Here is a tiny trained network, its code and every weight. The questions are about switching its units off for an input and a class, where a switched-off unit gives its printed mean instead of its output.

import numpy as np


def w(rows, s, z=0):
    codes = np.array(rows[::2]) - 128.0
    scale = np.full(codes.shape[1], s)
    scale[-1] = z or s
    return codes * scale


def f(y):
    return y / 2 * (1 + np.tanh(0.7978845608 * (y + 0.044715 * y**3)))


def log_softmax(a):
    a = a - a.max(-1, keepdims=True)
    return a - np.log(np.exp(a).sum(-1, keepdims=True))


def net(x, mask):
    res = np.array(x, float).reshape(1, 7) / 4 @ E
    y = f(res @ A[0][:, :-1].T + A[0][:, -1])
    res = res + np.where(mask, y, B[0][:, -1]) @ B[0][:, :-1]
    return log_softmax(res[-1] @ U[:, :-1].T + U[:, -1])


A, B = {}, {}
E = w([
[177,119,26,72,162],'x0',
[128,128,127,129,129],'x1',
[128,126,127,127,129],'x2',
[128,127,128,128,127],'x3',
[117,130,148,21,34],'x4',
[188,2,165,119,142],'x5',
[128,128,128,128,128],'x6',
],0.0085)
A[0] = w([
[163,124,38,156,210,156],'n1',
[190,7,175,122,139,193],'n2',
[106,213,94,139,105,254],'n3',
[94,138,236,95,61,147],'n4',
[104,137,205,249,166,201],'n5',
[146,126,77,23,104,105],'n6',
],0.017,0.0062)
B[0] = w([
[201,106,92,202,216,231],'n1',
[233,72,193,107,64,250],'n2',
[41,194,71,152,180,236],'n3',
[75,171,213,202,65,231],'n4',
[108,124,86,4,116,244],'n5',
[78,95,113,48,135,205],'n6',
],0.021,0.013)
U = w([
[53,158,50,24,148,206],'0',
[155,66,125,1,84,201],'1',
[132,165,69,245,196,85],'2',
[222,79,139,226,143,78],'3',
[63,201,151,248,98,105],'4',
[152,125,211,208,43,4],'5',
],0.0055,0.0015)

Each question gives the input, the list of numbers given to net, and the class t.
The units are the neurons (one row each of A and B). Each row of codes is followed by its name. A weight is (code - 128) times the scale printed after its matrix; where a second scale follows, it is the last column's (A, B and U).
mask holds one flag per neuron, in row order. A switched-off neuron (its flag False) gives its mean, the last column of its row in B, instead of its output. The means were averaged over made-up inputs and are rounded, as every weight is.
A unit's drop is (log p(t) with every unit on - log p(t) with that unit switched off) / (log p(t) with every unit on - log p(t) with every unit switched off).
The circuit of an input: a set's keep is (log p(t) with only the set's units on - log p(t) with every unit switched off) / (log p(t) with every unit on - log p(t) with every unit switched off). Starting from all 6 units, units are removed one at a time, each time the one whose removal leaves the highest keep (on an exact tie, the one counted first), for as long as the keep stays at least 0.8.
circuit, biggest first: the units of the circuit, biggest drop first
unit that matters most: the unit with the biggest drop
k most important neurons: the k neurons with the biggest drops, biggest first
drop of u: that unit's drop, to one decimal
input [1,-7,-6,-7,-5,4,-3], class 3: circuit, biggest first -> (n1)
input [1,-2,0,-1,-4,0,0], class 2: 3 most important neurons -> (n2; n1; n6)
input [0,-6,-3,5,3,4,-8], class 5: 2 most important neurons -> (n5; n1)
input [7,-7,-3,-4,-2,8,8], class 3: 2 most important neurons -> (n1; n5)
input [1,-3,2,7,-3,5,-6], class 3: 3 most important neurons -> (n6; n1; n5)
input [-8,-4,-6,-3,-7,1,-7], class 1: circuit, biggest first -> (n3; n5)
input [-1,4,6,2,7,-5,7], class 4: 2 most important neurons -> (n4; n5)
input [-4,-8,-7,8,-2,-2,-3], class 0: circuit, biggest first -> (n5; n2)
input [2,4,7,8,-4,1,5], class 3: circuit, biggest first -> (n3; n1)
input [-4,-2,4,-5,1,-6,-3], class 4: 2 most important neurons -> (n4; n6)
input [-1,-7,5,-8,-5,-2,-4], class 0: 2 most important neurons -> (n5; n2)
input [-6,-8,-2,-1,0,-6,3], class 0: 3 most important neurons -> (n5; n1; n2)
input [3,-8,7,-1,-1,1,-6], class 3: circuit, biggest first -> (n5; n3)
input [5,2,7,8,-8,-2,6], class 2: circuit, biggest first -> (n1; n2)
input [-8,8,3,-4,3,8,-7], class 5: unit that matters most -> n4
input [-5,8,-5,-6,2,-2,3], class 4: 3 most important neurons -> (n4; n2; n6)
input [-3,-1,2,-5,-2,-1,7], class 0: circuit, biggest first -> (n2; n5)
input [-2,4,-2,7,2,-1,4], class 4: 2 most important neurons -> (n2; n5)
input [0,3,7,2,-7,6,7], class 1: 2 most important neurons -> (n5; n4)
input [-5,7,2,-7,-6,-7,3], class 0: unit that matters most -> n5
input [-6,3,3,0,-7,-1,-1], class 0: 2 most important neurons -> (n2; n5)
input [-1,8,1,-3,2,6,-2], class 5: circuit, biggest first -> (n5; n1)
input [-1,-4,-8,4,2,-5,8], class 4: 2 most important neurons -> (n5; n1)
input [0,-5,3,4,7,5,-3], class 5: drop of n4 -> 1.2
input [-6,-1,6,8,-2,4,8], class 1: drop of n5 -> 2.6
input [0,-7,7,1,8,-4,8], class 4: drop of n6 -> 0.0
